Below is a small trained network, with its code and all its weights. Each question gives an input and a target symbol and asks what happens when units are switched off, that is, made to give their printed mean instead of their output.

import numpy as np


def w(rows, s, z=0):
    codes = np.array(rows[::2]) - 128.0
    scale = np.full(codes.shape[1], s)
    scale[-1] = z or s
    return codes * scale


def norm(h):
    return h / np.sqrt((h * h).mean(-1, keepdims=True) + 1e-5)


def f(y):
    return np.maximum(y, 0)


def softmax(a):
    e = np.exp(a - a.max(-1, keepdims=True))
    return e / e.sum(-1, keepdims=True)


def log_softmax(a):
    a = a - a.max(-1, keepdims=True)
    return a - np.log(np.exp(a).sum(-1, keepdims=True))


def net(x, mask):
    ids = ['ΓΘΦΩεμπ'.index(c) for c in x.split()]
    T = len(ids)
    res = E[ids] + P[:T]
    u = 0
    for l in range(2):
        q, k, v = (norm(res) @ M[l].T for M in (Q, K, V))
        z = softmax(np.where(np.tri(T) > 0, q @ k.T / 4**0.5, -1e9)) @ v
        res = res + np.where(mask[u], z, O[l][:, -1]) @ O[l][:, :-1]
        u += 1
        y = f(norm(res) @ A[l][:, :-1].T + A[l][:, -1])
        res = res + np.where(mask[u : u + 12], y, B[l][:, -1]) @ B[l][:, :-1]
        u += 12
    return log_softmax(norm(res)[-1] @ U[:, :-1].T + U[:, -1])


Q, K, V, O, A, B = {}, {}, {}, {}, {}, {}
E = w([
[227,146,189,92,166,56],'Γ',
[226,201,198,118,209,91],'Θ',
[100,1,230,50,72,171],'Φ',
[188,73,81,107,145,60],'Ω',
[94,76,124,131,113,23],'ε',
[190,57,117,151,197,75],'μ',
[228,114,185,139,223,80],'π',
],0.0095)
P = w([
[149,210,135,231,74,161],'0',
[179,167,149,170,116,131],'1',
[169,158,127,132,142,118],'2',
[148,142,125,109,160,113],'3',
[124,132,118,89,171,109],'4',
[102,117,111,69,180,110],'5',
[82,106,109,52,188,112],'6',
[64,101,116,36,196,117],'7',
[54,92,132,20,198,124],'8',
[46,92,137,3,199,137],'9',
],0.0054)
Q[0] = w([
[60,73,161,2,192,121],'L0H0',
[154,124,80,20,220,123],'L0H0',
[156,90,109,56,250,24],'L0H0',
[151,114,109,197,160,126],'L0H0',
],0.0091)
K[0] = w([
[87,98,201,45,148,254],'L0H0',
[52,57,204,32,191,88],'L0H0',
[71,103,116,17,192,163],'L0H0',
[117,197,103,100,192,131],'L0H0',
],0.0069)
V[0] = w([
[140,2,103,161,142,218],'L0H0',
[188,198,141,116,117,186],'L0H0',
[79,32,207,86,48,149],'L0H0',
[145,84,138,42,150,199],'L0H0',
],0.0064)
O[0] = w([
[208,122,139,112,105,68,118],'L0H0',
[43,1,144,99,180,165,106],'L0H0',
[93,131,221,227,166,59,204],'L0H0',
[159,202,51,142,203,99,252],'L0H0',
],0.0065,0.0026)
A[0] = w([
[144,79,19,200,153,80,161],'L0N0',
[92,3,169,53,119,84,242],'L0N1',
[15,216,109,103,101,77,161],'L0N2',
[92,142,215,125,50,183,157],'L0N3',
[233,171,214,74,141,172,137],'L0N4',
[204,199,74,179,212,120,225],'L0N5',
[166,65,87,133,116,185,161],'L0N6',
[95,127,72,33,103,156,167],'L0N7',
[145,138,32,184,57,171,5],'L0N8',
[133,85,222,226,194,87,174],'L0N9',
[162,65,93,118,201,161,15],'L0N10',
[124,42,61,147,165,113,170],'L0N11',
],0.0061,0.0019)
B[0] = w([
[138,166,184,118,99,195,174],'L0N0',
[108,99,50,168,154,63,189],'L0N1',
[214,3,144,68,97,217,142],'L0N2',
[146,96,40,59,126,103,140],'L0N3',
[132,100,57,182,93,93,235],'L0N4',
[161,72,160,98,59,209,253],'L0N5',
[81,145,115,152,115,141,161],'L0N6',
[132,200,73,136,175,98,164],'L0N7',
[165,163,211,109,53,135,131],'L0N8',
[112,221,139,132,78,143,226],'L0N9',
[115,82,134,184,138,134,182],'L0N10',
[85,187,155,126,213,147,166],'L0N11',
],0.0066,0.0073)
Q[1] = w([
[120,177,129,160,104,99],'L1H0',
[118,81,27,2,150,170],'L1H0',
[120,118,161,135,131,50],'L1H0',
[162,52,78,70,161,132],'L1H0',
],0.014)
K[1] = w([
[62,69,171,252,74,184],'L1H0',
[216,169,239,145,255,66],'L1H0',
[125,170,89,119,121,209],'L1H0',
[162,174,202,95,181,108],'L1H0',
],0.0085)
V[1] = w([
[197,247,139,135,102,109],'L1H0',
[174,54,102,129,68,91],'L1H0',
[129,200,48,1,111,57],'L1H0',
[70,115,46,172,176,45],'L1H0',
],0.0059)
O[1] = w([
[193,105,101,164,248,113,36],'L1H0',
[51,71,209,2,145,190,255],'L1H0',
[114,38,208,197,100,203,127],'L1H0',
[141,120,179,109,104,173,208],'L1H0',
],0.0073,0.0037)
A[1] = w([
[47,161,198,108,124,96,167],'L1N0',
[110,100,86,97,221,67,204],'L1N1',
[118,100,101,56,145,165,155],'L1N2',
[1,117,91,169,242,179,104],'L1N3',
[116,99,160,204,33,100,136],'L1N4',
[170,87,104,76,102,129,98],'L1N5',
[147,112,92,147,227,70,196],'L1N6',
[172,197,131,214,141,103,253],'L1N7',
[155,41,36,126,121,90,111],'L1N8',
[40,106,77,98,181,202,189],'L1N9',
[35,78,92,117,107,53,99],'L1N10',
[156,108,59,158,163,100,208],'L1N11',
],0.0081,0.0033)
B[1] = w([
[198,108,83,112,159,128,201],'L1N0',
[114,182,140,170,102,135,194],'L1N1',
[116,152,151,148,115,133,255],'L1N2',
[126,65,69,115,10,32,167],'L1N3',
[138,173,132,132,145,157,172],'L1N4',
[142,157,140,133,96,127,208],'L1N5',
[58,144,157,113,144,156,173],'L1N6',
[70,82,80,158,119,106,200],'L1N7',
[163,144,85,99,165,121,202],'L1N8',
[90,127,155,155,195,97,254],'L1N9',
[147,148,155,146,155,173,164],'L1N10',
[146,67,36,96,68,85,170],'L1N11',
],0.011,0.0063)
U = w([
[140,133,195,110,10,162,255],'Γ',
[175,157,135,200,77,107,66],'Θ',
[86,74,59,112,95,74,195],'Φ',
[48,44,204,139,147,132,76],'Ω',
[211,39,115,91,186,125,156],'ε',
[77,212,149,114,180,145,18],'μ',
[207,173,78,51,68,89,101],'π',
],0.013,0.0035)

Each question gives the input, a string of symbols that net reads in full, and the target symbol t.
The units are the heads (4 rows each of Q, K, V and O) and the neurons (one row each of A and B). Each row of codes is followed by its name. A weight is (code - 128) times the scale printed after its matrix; where a second scale follows, it is the last column's (O, A, B and U).
mask holds one flag per unit, layer by layer, with each layer's heads first. A switched-off unit (its flag False) gives its mean, the last column of its rows in O or B, instead of its output. The means were averaged over made-up inputs and are rounded, as every weight is.
A unit's drop is (log p(t) with every unit on - log p(t) with that unit switched off) / (log p(t) with every unit on - log p(t) with every unit switched off).
The circuit of an input: a set's keep is (log p(t) with only the set's units on - log p(t) with every unit switched off) / (log p(t) with every unit on - log p(t) with every unit switched off). Starting from the 12 units with the biggest drops (on a tie, the unit counted first), units are removed one at a time, each time the one whose removal leaves the highest keep (on an exact tie, the one counted first), for as long as the keep stays at least 0.8.
circuit, biggest first: the units of the circuit, biggest drop first
k most important neurons: the k neurons with the biggest drops, biggest first
top k neurons in layer l: the k neurons of layer l with the biggest drops, biggest first
input Γ Θ π μ, target μ: top 2 neurons in layer 0 => [L0N4, L0N5]
input π Γ π Θ π π π ε, target μ: top neuron in layer 0 => [L0N5]
input π Θ Γ π Γ Φ μ μ, target π: circuit, biggest first => [L0H0, L0N9, L1H0, L1N9]
input ε π ε Θ Γ μ Φ, target ε: circuit, biggest first => [L1N0, L0H0]
input Ω Θ Γ Φ μ, target Ω: circuit, biggest first => [L1H0, L0H0, L1N6]
input Γ π Φ π, target Γ: circuit, biggest first => [L1H0, L0N1]
input ε Γ π π π, target μ: 2 most important neurons => [L0N4, L1N9]
input π π π π Ω Θ, target ε: circuit, biggest first => [L0H0, L1H0, L0N9]
input ε Θ Γ Γ Ω Θ Θ Γ Ω ε, target ε: circuit, biggest first => [L0N2, L1H0]
input π μ Γ μ Φ π μ Θ π, target π: circuit, biggest first => [L0N9, L1N9]
input π Θ Θ Ω ε, target ε: circuit, biggest first => [L1H0, L0N2]
input π Ω π, target ε: 3 most important neurons => [L0N4, L0N5, L0N7]
input Θ ε π Θ ε π ε, target μ: 2 most important neurons => [L0N4, L0N1]
input ε Θ Φ, target ε: circuit, biggest first => [L1H0]
input π Ω ε Θ Θ Γ ε π μ, target μ: 2 most important neurons => [L0N5, L0N4]
input π ε π π Θ π π, target μ: 4 most important neurons => [L0N4, L0N11, L0N5, L0N9]
input ε Ω ε Θ Ω Γ π, target Ω: 3 most important neurons => [L0N5, L0N9, L0N10]
input π μ π Θ ε Θ Θ Θ Γ, target Φ: 2 most important neurons => [L0N1, L1N3]
input π μ Θ, target π: 3 most important neurons => [L0N11, L1N5, L0N4]
input Θ π Θ Φ Ω Γ Φ ε, target Θ: top neuron in layer 1 => [L1N4]
input π π Γ π Γ, target μ: 2 most important neurons => [L0N11, L0N1]
input μ ε ε, target Γ: 3 most important neurons => [L0N2, L0N9, L0N4]
input Θ Ω Θ μ Θ, target π: 2 most important neurons => [L0N11, L0N4]
input π Φ Θ Θ μ Ω π ε, target π: top 2 neurons in layer 1 => [L1N0, L1N9]
input Ω Ω Θ Θ Γ Θ, target Ω: 4 most important neurons => [L0N5, L0N4, L0N11, L1N9]
input Γ Θ Θ, target Φ: 2 most important neurons => [L0N7, L1N3]
